gurifova: [-175  -30  -67   23 -104    4 -198 -120   11   16    9   57  -55   68
  -55   40 -171  -18   35  -45   10  103  127   64  126   27    8]
zafusiba: [-306   33 -116   57  -75  109  -59  137    6 -264 -158  214  -60  127
 -229 -215  -19  -92  -20  239   56    8 -125  131   98  152 -130]
nideztobo: [ 550  212  130  250   36 -117  205  101   37  -97   -6 -111  140  -23
   77   11   35  -98   33 -170   74 -118  -99 -233 -104  -60   84]
paknepe: [ 203  134  -43  107   59  -55   57  121  111   18  -70  -30  142 -206
  -40    0   12   -1   10  -90  -66   72   53   90  -15  -55   73]
gurifova: [-488  151  -97  -79  114  -18 -145   83  136   35 -234  167  -41 -125
  -30  166 -142  175  187 -205 -358  171   97  424  283 -167  237]
paknepe: [ 274  154  339  -25  235 -114  218   40  -42  263 -135 -181  142  -95
  164  169   -5   62   84 -308 -101 -118  -80  -86  -64 -158  186]
gurifova: [-269   59 -101   72 -114   23 -198  -90   18 -175  -82  136  -54   51
 -150  -57 -145  -76   56   90   67   42   62   68  219   84  -49]
kefonlifib: [ 259  -73   75  142   91  -24  123   36  -29  158    4 -160   99  -79
   98  114  136  105   -4 -287 -217   89   34   22 -147  -89  252]
paknepe: [-203   74   25  324 -165  151 -185 -173 -173 -132 -285  -17  134   55
 -265 -128   -8 -235  -48   78   40  202   48  111  205  249  170]
nideztobo: [ 113  -38 -138  239 -240  -13 -272 -233  -96 -223   16   44   21   26
  -57  -67  -31 -205 -111   23  110   74   64  -76   34  134   75]
zafusiba: [-100   91 -104  -96   32  -56  -40 -110   23  -94   80   51 -142   31
  122   88   50   73   45   25  -37  -83   -3  -17   84  -82    1]
lavosovo: [ 193  -40    2  147  -85  111   68    9 -140  -27   -2  -76   49  134
  -66 -176  136 -183 -139  151  182   27 -121 -120 -172  203  -53]
lavosovo: [ 374  197  163  220    0  -39   73  112    4   26 -217  -92  308 -164
  -99  -62  -21 -183 -105  -94    1   75  -21   32  -53   29  139]
lavosovo: [ 235 -207  122 -128   23  -39  130 -191 -110  151  345 -181 -147  226
  271  131  126  109  -52  -49   66 -179  -17 -341 -202  -50  -77]
kefonlifib: [ -39 -230  -88    4  -50   46  -78  -35  -39   30   99    3  -41   12
   34   -4   33   25  -19  -29  -29   58   32   -8  -85   51   24]
lavosovo: [-198  -32  -55 -116    6   40  -71  -64    0   35   41   30  -58   44
   41   30   -8   15    5   71  -19   17   29   40   61   34  -26]
lavosovo: [ 276 -139   84   45  -19  -27   17 -117  -45  195  133 -171   89  -16
   44   45   32    8 -117  -89    9   40  117 -106 -143   17   11]
nideztobo: [  40   50   14  -95   85  -61   72   50   43   48   22   11  -47    1
   62   50   24   99   -9  -44  -72  -59  -30   30  -43 -106  -19]
lavosovo: [ 446  104  194  124  -12 -148   65 -124  -45   33   46 -160   95  -48
  136  121  -32  -51    7 -216   66 -101   18 -240  -58 -114  117]
gurifova: [ -81 -110 -225   -6 -109    8 -121    8   87  -82  124  116 -100   45
 -119  -85  -31   48  -90  121   14   78  101   98  -18   33 -164]
gurifova: [ 350  233  200  258   89   59  286  351    5  -79 -304  -65  328 -132
 -167 -227   59 -250    4   51  138  -40 -232  -62  -96  145   23]
gurifova: [ 426   66  230  128   22  -68  108  -72  -95   67  -17 -174  168  -17
   83   19   33 -130  -67 -111   96  -99  -56 -234 -116   22   76]
zafusiba: [ -79    1  104 -280   82  -68   18 -149  -42  214   78  -68 -105   18
  133  157   24  170  -63  -21  -88  -57   54   37  -12 -169  -20]
kefonlifib: [ 349 -180  151 -140  103  -71  207  -48   -6  251  291 -246   15  -93
  281  178  109  147   38 -151    3 -114   53 -267 -210 -150   12]
nideztobo: [-255   95  -66   26  -32   31 -168  -84   29  -49 -103   80   21   11
  -81    3 -102  -66   27   44  -35   83   79  127  206   80   35]
gurifova: [-61 -81  -3  26 -21  -2 -72 -20 -22   7 -32  48 -20  54 -64 -26 -44  17
 -43 -34 -39  19  13  52  -8  28 -10]
gurifova: [-386 -175 -165 -177    3   75  -94   -8   40   55  120   89 -184   92
   67   84    3  165   62   12 -156   92   66  153   50  -34    4]
lavosovo: [  71 -200  -38  -90  127   21  178  131   50  185  124  -97  -15 -154
   28   13  143  207   37  -40  -76   19   45   26 -172  -79  -52]
paknepe: [ -76  117   74 -130   64  -89   -4   28   76  106  -61   27  -21  -72
   16  112 -138  106   70 -112  -76   -5   54  108   87 -173   17]
gurifova: [ 318  203  195  227   56  -43  123  153   35  -42 -223  -66  294 -152
  -82  -61  -40 -168    4 -102   17  -21  -65  -44    6   38  112]
nideztobo: [  93 -182 -204  393 -262  162 -145   88  -83 -265  -91   82  115   11
 -287 -314   43 -272 -122  145  159  198  -38   23 -103  312   -1]
zafusiba: [ -84  120  -84  -27  -45  -95 -185   15  103   -8 -163  133   62 -193
 -170   -8 -141   34 -110  -24 -131  135  137  316  102 -108   18]
nideztobo: [-104   45   65 -175   28   18   44   28   47   88   16  -16   17  -34
   -7    9  -50   13    2  123   51  -19   30   20   53  -22 -113]
zafusiba: [ 123  132   56 -143  128 -211   31 -174   31  107  117  -80 -132  -77
  298  321   14  238  111 -301 -183 -111   73  -48   38 -342  177]
paknepe: [ 266   69  -40  -62  123  -75  126  116  117   59  121  -37   52  -76
  171   50   61   20    0  -52  -27  -79  -40  -82 -123  -55  -19]
gurifova: [ -85   19 -186  131 -109   91 -121   66   46 -122  -19  107   17   91
 -106 -129  -65 -164   -9  111   85  117   -7   53   40  188  -45]
nideztobo: [-437 -214 -117 -199  -30   63 -167 -211  -70   69  149   64 -260  220
   80  108   24  173  -15   36 -137   44   83   96   69   -8  -14]
lavosovo: [ 85 -55 -54  23 -31  31  64  71  -3 -90  70   3 -18  11  30 -52  96 -18
 -20  63  33 -21 -66 -61 -91  17 -23]
kefonlifib: [-189  -93  -91  -86   77   -5  -62  -63  -14   68   39   30 -125    7
  114  115   45  148   74 -121 -164   21   22   85   16  -68  105]
paknepe: [ 296 -166  -14 -137  142  -84  192  136  108  190  231 -114    8 -180
  215  129  131  218   11 -167 -145  -40   39  -52 -243 -197   23]
nideztobo: [-657   79 -100 -106  -11   56 -253 -154    4  -54 -153  163 -143   76
  -56  114 -110   92  105    6 -217  126  106  306  355  -27  128]
paknepe: [ -15  224   95   58  112  -47   57   48   35   -7 -192   -5   81 -112
  -35   31  -58  -13  130  -89  -20  -40  -29   38  136  -47   81]
zafusiba: [ 141  188  315  -69  148  -96  187 -135 -107  129  -47 -177  -12   21
  156  152   11   47  125 -130   76 -214  -78 -225   46 -136   56]
zafusiba: [ 392  231    2  286  -98 -149 -107  -77   46 -154  -54  -10  144  -68
   24   45 -126 -180   -2 -197   48    9   46 -105   53  -26  158]
zafusiba: [ -58 -111   59 -156    4  -22  -56 -200  -67  157  134  -71  -81   91
  117  120   14   90  -76  -22  -53  -20   82  -37  -19  -45   -6]
paknepe: [-364  230   56  -12   64  -14 -143 -108  -43    0 -288   99  -30   35
  -93   53 -126   -1   75  -57 -102   29    0  209  270  -11  114]
kefonlifib: [-542    3 -169  -67   86   92  -85  112   70  -95 -163  184  -93  -60
  -73    6    0  117  169   21 -210   91  -10  295  208   -3   88]
kefonlifib: [  18  -92  -93  111  -61   10 -124  -84  -41   30    8   -7    1    6
   -7   23   14    0  -50 -109  -88  129   74   74  -34   30  124]
gurifova: [ 296   47    5  284  -51   55  134  170  -20 -137 -104  -49  160  -77
 -156 -194   89 -162  -21   54  143   29  -96  -79 -110  126   -3]
zafusiba: [-176  -90  -46 -271   31  -12  -73  -69   27  182  127   11 -107    8
  124  118  -39  122  -19    6  -75   27   78   81   -8  -87  -39]
nideztobo: [   8 -233  -16   -9  -98    8 -108 -172  -86  100  161  -46  -95  137
   36   47   -9   55  -88  -58   -8   50   94  -53  -89   17   -9]
paknepe: [  77  -80  -14   92  -66   83   44   35  -78 -102   23  -16   13   59
  -20 -122   75 -125   -8  110  153  -32 -108 -141  -86  138  -46]
kefonlifib: [  -7  -21   -7 -114   14  -46    3  -14   43   44   88    2  -57  -27
   61   60  -35   76   26  -12    2  -37   39  -18   -3  -88  -52]
kefonlifib: [-293 -232  -19 -182   55   38  -26   -7   21  126  105   40 -133   87
   39   80  -11  203   29  -33 -159   14   64   93    4  -49  -41]
zafusiba: [-156 -298 -209  -95    7  103   -7  116   64   59  161   34  -57  -56
   27  -14  127  141  -24   46 -155  132   64  138 -120   19  -12]
gurifova: [ 114   16  -12  302 -117   38  -76   27  -12 -147 -113   18  140   -5
 -160 -119  -74 -185    6  -28   84   81   10  -34   42  156   58]
kefonlifib: [  -7   71 -191  204  -56   67  -79  127   12 -243 -161  118   93 -113
  -94 -149   66 -172    4   65    1   93  -95  103   18  136  109]
nideztobo: [  28   42    6  101  -81   47  -18  -16  -37  -30  -27  -10   17  105
  -86  -74  -35 -106  -31   63  110   43  -10  -34    9   98  -40]
paknepe: [ 284  225  150  147  -47 -102  -28  -52  -11  -67 -155  -49  193 -172
  -70  -39 -141 -205   14  -35  195  -66    1 -129   75   12   20]
zafusiba: [-291   98  141 -238  126 -114  -34 -180    3  118  -14   12 -162   65
  129  253  -87  240  100 -152 -198 -100   75   80  200 -240   69]
paknepe: [ 223   57  111    7   59  -74  148  -28   28   14  119  -91   -8   68
   68   35   16   33   22  -16   88 -159  -11 -211  -35  -41 -104]
paknepe: [-478   32 -132   66  -12  138 -111   60  -11 -105 -231  135  -41  -11
 -183  -64    1   14  100   58 -129  172    2  294  202   75  109]
lavosovo: [ 234 -162  -15   87  -84   14   -5  -39  -40   29  132  -94   63  -12
   58    4   78  -37 -101  -44   -5   63   48  -87 -152   32   60]
paknepe: [-101   13 -157   24 -103  -11 -193  -99   11    7  -37   49  -22  -99
 -101    5  -49   14  -62    1  -47  176  148  198   65  -29   46]
lavosovo: [-313 -227  -76 -242   -5  113   20  -25  -59  125  153   37 -244  220
  -62  -80   51  144  -56  229   84  -17  -11   30  -79   60 -279]
zafusiba: [ 191 -277 -299  121  -69   97   51  268   63  -69  112   35   45 -173
  -72 -174  213   22 -109   61  -58  180  -15  118 -299   64   -4]
gurifova: [ 213   87   -4  229  -24   31   22  183   20  -69 -166   14  199  -97
 -100 -132  -35 -202    2  -41   69   73  -86    9  -58  124   77]
kefonlifib: [-205  -22 -175   58   13   38 -104   62   45   -5  -94   82  -17  -75
  -27   54   43   98   23 -129 -274  207   65  298   50  -51  213]
lavosovo: [ 439   19  344 -201  187 -135  312  -79  -33  332  216 -293   34   22
  281  197   86  139  -35 -136   32 -230   -9 -309 -196 -189  -54]
nideztobo: [ 269  -23  149   79   41  -87   37 -159  -55   54   96 -160   64  -55
  201  148   -6  -26  110 -211   46 -118   25 -280  -13  -40  133]
kefonlifib: [ 670   42   68  176  -25  -37  181   70  -71  -25   94 -156  161  -19
  114 -115  138 -233 -123   12  251 -114 -171 -336 -314  104  -27]
gurifova: [ 244   14  128    1   98  -43  154  132   74  209   13 -123  141  -85
   56   85   10   75  -32 -172 -136   55   48   39 -116 -104   85]
nideztobo: [ 251   85  120   72   19  -36  132  120   50   20  -10  -63  111  -27
   -5  -19  -51  -61   25  -48   81  -47  -35 -108  -54  -16  -28]
kefonlifib: [-254  -46  -65 -103   26   44  -21   61  -15  -70  -52  103 -100   -4
   24    3   41   66   60   34  -84   -6  -79  106   34  -37   38]
zafusiba: [-133  -64 -192   50  -81   15 -151   55   58 -114  -34  149  -35  -37
 -122  -79  -53   -2  -29   34  -44  101   42  162   27   35  -23]
nideztobo: [ 127  194   24  227   -2  -64  -54   18   17  -41 -199   21  110  -43
 -105   -9  -92  -79   11 -166  -46   70   14   88   70   -1  137]
kefonlifib: [-323  -80  -59   17   61   24  -88   -7   25   61  -90   62  -72  -19
  -66   78  -54  166  126 -157 -208  109   95  208  130  -49  116]
paknepe: [  -8  201  120  333  -71   49  -68  131  -57 -204 -465   91  266 -120
 -343 -220 -114 -269  -19   16   57   88  -95  147  141  166  115]
lavosovo: [   0   72    7   34   69   -1   36   83   19  -18 -105   24   56  -58
  -16  -22   19  -17   27  -28  -47   -6  -56   54   11    9   51]
nideztobo: [ 113  -41  -18   87 -122  -24 -122  -54   -3  -40   14   17   64  -18
  -61  -44  -95 -106  -75   -1   77   47   61  -30  -13   55  -18]
lavosovo: [-171  175   25  -43    9  -57  -99  -67   26  -56 -110   79  -35   -9
    0   68 -141  -15   98  -37   -3  -34   12   51  194  -60   36]
zafusiba: [-167  -76  -65   18  -59   68  -44   77   23  -22  -12   93  -62  139
 -145  -96  -70    6  -23   77   19   64    4   89    9   79 -114]
kefonlifib: [-319   39 -209  -68  -81  -29 -248  -68  144  -38    6  154  -79  -61
 -114   43 -183   70   31   32  -79  144  212  241  219  -48  -49]
lavosovo: [ 221 -138    8 -207   71  -13  197  107    9  107  204  -89  -30  -84
  171   12  179   99  -72   72   23  -95  -74 -110 -257  -99  -95]
[-266   18 -235 -240  -28  -10  -90  -96   10 -108  116  147 -274   70
   -5  -49   60   99  -48  266   87  -77  -18   64   38  -38 -233] : gurifova
[160  79 102 -65 106 -18 146  81 -19 129 -33 -94  63 -84 116  49  66   3
  24 -67  -6 -35 -84 -37 -98 -68  71] : gurifova
[  20 -106   21   42   81  -17   28  -51  -12   70   72  -74  -19   -6
  152  144   54  108  110 -217 -149   -6   34  -56  -12  -56  169] : lavosovo
[ 520  201  208   80  112 -135  228   91   58   98  -25 -175  210 -192
   68   41   10  -44    8 -135   73 -109  -22 -170 -105 -108   28] : nideztobo
[  84  -21  114  -67   56  -42  116   88   51   42   39  -47   37  -85
   81   75  -15   73   75  -83  -39  -63   -6  -59  -25 -119   23] : nideztobo
[ 114 -133  -78   45 -107    2   -4   63    7  -63   78   41  -39   24
 -110 -114   16   13 -110   74   67   26    8    1 -133   10 -128] : paknepe
[ 282  -63   25 -106   11 -137   32 -167  -14  178  217 -134  -76  -30
  142  143   67  167 -117 -114  -42  -36  121  -76 -153 -189  -19] : gurifova
[-448 -217   54 -130   69  172   74  198  -27   54 -114   84  -54   57
 -136  -95    8  104   86  105  -76   28  -86  155   22   72  -73] : zafusiba
[-332 -124 -183  -98   45   72  -56  125  129  -34   62  119  -72  -41
   52   50  -20  106  151   -8 -156   76   41  140   89   -5   34] : zafusiba
[-76 -26   2 -62  48  51  19  31  25  79  12 -31  57 -29  53  39  43  11
  -8  12 -96  57  25  61   8  21  56] : lavosovo
[ 471    4   81  214 -138   19   99   25  -74  -36   13 -153  187  -96
 -105 -162   62 -211 -128   94  263   23  -20 -195 -179  106  -58] : nideztobo
[-198 -261   40 -151  -44  153  -23  -47 -109  170   94  -35  -50  172
  -40  -92    0  -38  -84  192  129   23  -12  -52  -89  186 -177] : zafusiba
[  92  -28  -66  153   12    1   37    6  -26 -138   27    5  -38   34
   42  -23   89  -14   75  -59   15  -59  -75 -114  -34   42   55] : lavosovo
[-709   60  248 -196   58   89 -142 -277 -187   24 -193   62 -163  298
   60  152 -143   11  181   12  -62 -110  -66   12  378   50  100] : paknepe
[-550 -124 -186 -209   76   32 -128  -62   20   42   26  130 -266   43
   87  173   46  301  115  -94 -327   95   74  291  133 -156  129] : gurifova
[ 233   58   77 -114   65  -27  160   89   -7   23   38  -49   52  -56
   66  -72   84  -62  -75  134  146 -148 -132 -139 -149    1 -136] : gurifova
[ 331  -73   90  -92    1  -83   88  -82   -5  114  230 -138   13   -2
  173   76   41   19  -80  -23   83 -108   31 -226 -161  -69  -73] : kefonlifib
[ 270   -3   69 -127   26  -89  121   30   37   88  161  -77  -15  -29
  144   67   20   57  -41  -29   49  -99  -14 -133 -147 -135  -71] : kefonlifib
[-337  -86 -184  151 -156  137 -263 -103  -58 -113 -132   75   38  -55
 -140  -33   23  -72  -34   34 -150  283  124  264  157  123  212] : kefonlifib
[-139 -202  -65  -58  -40  120  -17   14  -82  -22   35   28  -37   43
  -42 -120  107  -31  -77  179   50   14  -62    4  -88  135  -84] : zafusiba
[ 419  183  334  -54  172 -171  184 -147  -51  229   22 -252  138  -64
  258  236   70   54  -51 -245 -102 -151    7 -178  -67 -192  174] : gurifova
[  54  119  192 -334   73 -143  111 -185  -28  137  117  -91 -129   -4
   79   94   -6  149  -65  134  138 -238   31 -136   13 -205 -244] : gurifova
[ 231  -41   66  151  -94  -34  -71 -134  -47  -33   42  -95  122  -79
   36   20  -52 -137    9  -76  113   -8   65 -187    2   58   73] : nideztobo
[-129 -166  144 -168   90  -46   29 -177  -14  197  215  -91 -154  209
  214  251  -30  234   76 -191 -167  -91   99 -108   34 -129   35] : lavosovo
